Below is a small trained network, with its code and all its weights. Each question gives an input and a target symbol and asks what happens when units are switched off, that is, made to give their printed mean instead of their output.

import numpy as np


def w(rows, s, z=0):
    codes = np.array(rows[::2]) - 128.0
    scale = np.full(codes.shape[1], s)
    scale[-1] = z or s
    return codes * scale


def norm(h):
    return h / np.sqrt((h * h).mean(-1, keepdims=True) + 1e-5)


def f(y):
    return y / 2 * (1 + np.tanh(0.7978845608 * (y + 0.044715 * y**3)))


def softmax(a):
    e = np.exp(a - a.max(-1, keepdims=True))
    return e / e.sum(-1, keepdims=True)


def log_softmax(a):
    a = a - a.max(-1, keepdims=True)
    return a - np.log(np.exp(a).sum(-1, keepdims=True))


def net(x, mask):
    ids = ['βγδεζηθξπσφψω'.index(c) for c in x.split()]
    T = len(ids)
    res = E[ids] + P[:T]
    u = 0
    for l in range(2):
        q, k, v = (norm(res) @ M[l].T for M in (Q, K, V))
        z = softmax(np.where(np.tri(T) > 0, q @ k.T / 2**0.5, -1e9)) @ v
        res = res + np.where(mask[u], z, O[l][:, -1]) @ O[l][:, :-1]
        u += 1
        y = f(norm(res) @ A[l][:, :-1].T + A[l][:, -1])
        res = res + np.where(mask[u : u + 8], y, B[l][:, -1]) @ B[l][:, :-1]
        u += 8
    return log_softmax(norm(res)[-1] @ U[:, :-1].T + U[:, -1])


Q, K, V, O, A, B = {}, {}, {}, {}, {}, {}
E = w([
[146,106,139,91,159,135,185,149,140,86,171,159],'β',
[171,107,124,108,168,149,122,124,115,92,159,116],'γ',
[114,153,160,147,109,196,114,163,254,131,142,87],'δ',
[172,106,127,39,160,82,108,157,182,148,60,120],'ε',
[151,164,197,105,115,156,48,77,84,128,121,118],'ζ',
[98,52,136,100,131,172,111,126,163,175,60,142],'η',
[193,136,144,150,101,163,143,140,68,88,126,79],'θ',
[182,94,102,158,144,178,75,143,109,136,100,189],'ξ',
[131,115,97,76,141,166,177,150,127,95,181,143],'π',
[105,152,187,142,191,77,90,143,115,117,123,197],'σ',
[202,139,98,70,111,89,129,192,158,164,112,148],'φ',
[119,137,135,81,116,126,200,61,145,78,104,104],'ψ',
[182,104,121,168,77,76,127,74,159,166,142,106],'ω',
],0.017)
P = w([
[106,67,188,149,121,59,27,127,89,118,163,254],'0',
[113,98,180,137,117,94,62,143,84,80,188,176],'1',
[96,130,144,103,131,119,72,118,118,96,188,163],'2',
[134,103,158,117,131,118,80,119,122,94,153,144],'3',
[103,132,125,101,109,125,85,132,119,92,149,124],'4',
[125,124,129,102,106,157,154,123,122,118,155,160],'5',
[126,108,135,110,101,149,149,133,140,109,118,132],'6',
[147,115,137,135,87,171,153,136,136,102,91,98],'7',
[116,124,109,100,60,169,172,124,151,129,106,94],'8',
[132,84,110,127,63,171,171,137,181,124,73,90],'9',
[122,98,113,96,88,125,122,146,145,98,127,90],'10',
],0.0061)
Q[0] = w([
[78,253,146,191,189,4,112,57,161,204,109,155],'L0H0',
[237,99,80,125,132,232,179,153,95,54,158,152],'L0H0',
],0.0069)
K[0] = w([
[99,175,169,141,232,96,39,113,3,59,242,254],'L0H0',
[135,128,96,78,31,113,254,145,219,192,66,77],'L0H0',
],0.0055)
V[0] = w([
[10,17,193,94,141,154,105,72,157,193,57,41],'L0H0',
[227,196,152,80,96,121,77,254,180,193,163,139],'L0H0',
],0.0037)
O[0] = w([
[91,205,202,153,201,227,236,56,23,253,202,4,126],'L0H0',
[225,147,140,53,123,64,110,228,141,221,250,45,251],'L0H0',
],0.004,0.0018)
A[0] = w([
[143,136,231,140,106,100,80,73,129,116,149,156,217],'L0N0',
[117,132,109,113,139,98,168,65,118,99,177,79,225],'L0N1',
[46,220,238,149,228,141,162,181,61,196,70,86,179],'L0N2',
[114,101,99,142,229,171,58,187,98,235,119,210,73],'L0N3',
[142,33,56,175,38,3,104,142,116,77,192,118,61],'L0N4',
[138,35,17,124,180,129,98,115,91,90,135,148,4],'L0N5',
[176,114,98,56,109,86,142,100,178,140,65,104,7],'L0N6',
[192,140,100,176,33,165,63,128,85,43,155,65,170],'L0N7',
],0.0052,0.002)
B[0] = w([
[79,210,130,142,153,104,103,80,132,79,144,146,253],'L0N0',
[136,60,68,254,141,135,165,114,118,102,89,146,170],'L0N1',
[75,94,134,98,82,51,72,163,142,167,128,162,190],'L0N2',
[104,88,142,124,138,104,201,135,127,61,184,54,196],'L0N3',
[137,167,135,175,77,115,126,85,127,208,88,127,213],'L0N4',
[111,183,152,77,89,158,145,117,132,96,146,131,136],'L0N5',
[129,170,121,110,108,167,150,168,80,130,91,114,168],'L0N6',
[131,94,114,91,186,133,178,103,183,142,159,217,240],'L0N7',
],0.0071,0.0042)
Q[1] = w([
[65,253,205,94,104,81,24,182,183,170,77,204],'L1H0',
[197,68,98,155,169,217,219,95,206,63,225,78],'L1H0',
],0.0065)
K[1] = w([
[118,161,181,122,170,122,86,123,108,87,229,204],'L1H0',
[169,128,124,148,45,200,183,126,204,171,79,1],'L1H0',
],0.0068)
V[1] = w([
[150,192,230,23,172,168,198,179,162,54,75,164],'L1H0',
[132,108,141,53,198,138,105,135,3,130,61,179],'L1H0',
],0.0041)
O[1] = w([
[114,172,227,238,32,61,61,144,94,88,53,7,253],'L1H0',
[146,2,95,80,103,73,114,63,214,107,234,60,94],'L1H0',
],0.0063,0.0018)
A[1] = w([
[177,113,86,142,148,181,135,104,119,109,189,91,108],'L1N0',
[170,150,143,40,69,156,18,33,61,107,135,122,4],'L1N1',
[253,121,139,18,99,107,82,226,123,208,146,134,37],'L1N2',
[105,215,147,140,155,119,189,111,44,84,76,123,97],'L1N3',
[141,119,106,171,135,162,77,138,89,68,170,216,65],'L1N4',
[128,133,168,163,81,142,96,110,141,142,156,35,101],'L1N5',
[87,64,151,138,190,176,151,86,71,235,177,76,28],'L1N6',
[90,50,132,159,143,156,189,6,46,59,107,161,86],'L1N7',
],0.006,0.0038)
B[1] = w([
[127,121,187,136,112,90,142,114,146,85,116,140,154],'L1N0',
[146,158,101,90,172,200,63,79,99,187,171,66,161],'L1N1',
[173,152,50,83,156,93,102,134,160,135,70,34,234],'L1N2',
[92,104,128,190,111,129,87,111,45,145,144,55,168],'L1N3',
[105,117,98,159,155,161,167,143,109,182,95,97,184],'L1N4',
[135,158,68,153,156,170,186,88,185,110,205,190,173],'L1N5',
[115,44,253,58,86,143,134,95,150,152,75,172,140],'L1N6',
[33,165,65,104,74,109,99,112,181,129,80,46,254],'L1N7',
],0.0075,0.0033)
U = w([
[22,173,57,152,94,140,182,69,129,73,63,56,50],'β',
[110,132,81,95,225,165,236,126,126,127,119,179,254],'γ',
[171,95,165,137,130,126,234,101,172,76,233,37,13],'δ',
[94,214,178,165,122,208,143,187,243,158,122,107,57],'ε',
[145,123,163,182,129,146,155,169,2,189,122,81,216],'ζ',
[80,176,195,116,140,16,153,155,118,68,107,186,176],'η',
[126,185,142,69,143,197,78,30,99,144,182,83,112],'θ',
[164,142,102,198,96,84,166,36,172,207,79,191,147],'ξ',
[117,155,106,56,1,156,137,152,97,111,150,169,53],'π',
[169,111,120,113,107,179,178,113,126,43,109,123,249],'σ',
[80,58,222,40,82,147,191,110,149,214,120,100,156],'φ',
[192,145,99,45,149,77,137,182,151,171,83,47,222],'ψ',
[108,27,53,190,132,175,57,169,168,150,147,124,65],'ω',
],0.005,0.0017)

Each question gives the input, a string of symbols that net reads in full, and the target symbol t.
The units are the heads (2 rows each of Q, K, V and O) and the neurons (one row each of A and B). Each row of codes is followed by its name. A weight is (code - 128) times the scale printed after its matrix; where a second scale follows, it is the last column's (O, A, B and U).
mask holds one flag per unit, layer by layer, with each layer's heads first. A switched-off unit (its flag False) gives its mean, the last column of its rows in O or B, instead of its output. The means were averaged over made-up inputs and are rounded, as every weight is.
A unit's drop is (log p(t) with every unit on - log p(t) with that unit switched off) / (log p(t) with every unit on - log p(t) with every unit switched off).
The circuit of an input: a set's keep is (log p(t) with only the set's units on - log p(t) with every unit switched off) / (log p(t) with every unit on - log p(t) with every unit switched off). Starting from the 12 units with the biggest drops (on a tie, the unit counted first), units are removed one at a time, each time the one whose removal leaves the highest keep (on an exact tie, the one counted first), for as long as the keep stays at least 0.8.
units of the circuit, in order: the units of the circuit, biggest drop first
k most important neurons: the k neurons with the biggest drops, biggest first
k most important neurons of layer l: the k neurons of layer l with the biggest drops, biggest first
input σ θ π, target π: 2 most important neurons of layer 0 -> (L0N5 L0N7)
input η φ ω ψ σ β, target β: 3 most important neurons -> (L0N7 L1N7 L0N0)
input θ ε σ ξ φ σ θ ε ω θ, target γ: most important neuron -> (L0N7)
input ζ δ ε π, target δ: 2 most important neurons -> (L0N6 L0N0)
input σ θ π ω γ ξ ψ θ ω ψ γ, target β: 2 most important neurons of layer 0 -> (L0N7 L0N0)
input β θ η ε σ β ω η δ θ ξ, target ζ: 2 most important neurons -> (L0N7 L0N2)
input ε φ η β η δ ε ξ η θ, target φ: 2 most important neurons -> (L1N6 L0N2)
input γ ψ ε δ ψ ζ σ θ ψ γ, target β: units of the circuit, in order -> (L0H0 L1N7)
input ω ξ ξ ω η δ σ γ σ γ π, target ζ: 2 most important neurons -> (L0N2 L0N7)
input σ ε σ δ ε φ φ θ, target ψ: 2 most important neurons -> (L1N2 L0N7)
input β σ π γ θ, target ξ: 3 most important neurons -> (L0N7 L0N4 L0N3)
input ζ δ ω θ, target γ: units of the circuit, in order -> (L0N4 L1H0)
input ω ζ ε γ θ ξ, target δ: units of the circuit, in order -> (L0N3 L0H0)
input ξ σ ξ σ σ η ω θ θ β, target γ: 3 most important neurons -> (L0N4 L0N7 L0N2)
input δ ω ω ψ π, target β: 3 most important neurons -> (L0N7 L1N7 L0N0)
input ω σ η φ θ θ π θ, target ψ: 2 most important neurons -> (L1N2 L0N3)
input ξ σ ε θ ω θ η ξ σ σ γ, target φ: units of the circuit, in order -> (L0H0 L1N6)
input γ ω ψ γ θ, target β: 3 most important neurons -> (L1N7 L0N0 L0N1)
input π ε ω ξ, target γ: 2 most important neurons of layer 0 -> (L0N4 L0N3)
input ε ε φ δ θ, target ζ: units of the circuit, in order -> (L1H0 L0N7 L1N3 L0H0)
input ω γ ξ β, target γ: units of the circuit, in order -> (L1H0)
input ε ψ η σ ω ζ ε π, target δ: 3 most important neurons of layer 0 -> (L0N7 L0N0 L0N6)
input ω σ σ β σ π δ δ ξ, target ζ: most important neuron of layer 0 -> (L0N3)
input ζ π ω ε θ η σ ψ ω φ π, target ψ: 2 most important neurons of layer 1 -> (L1N2 L1N5)
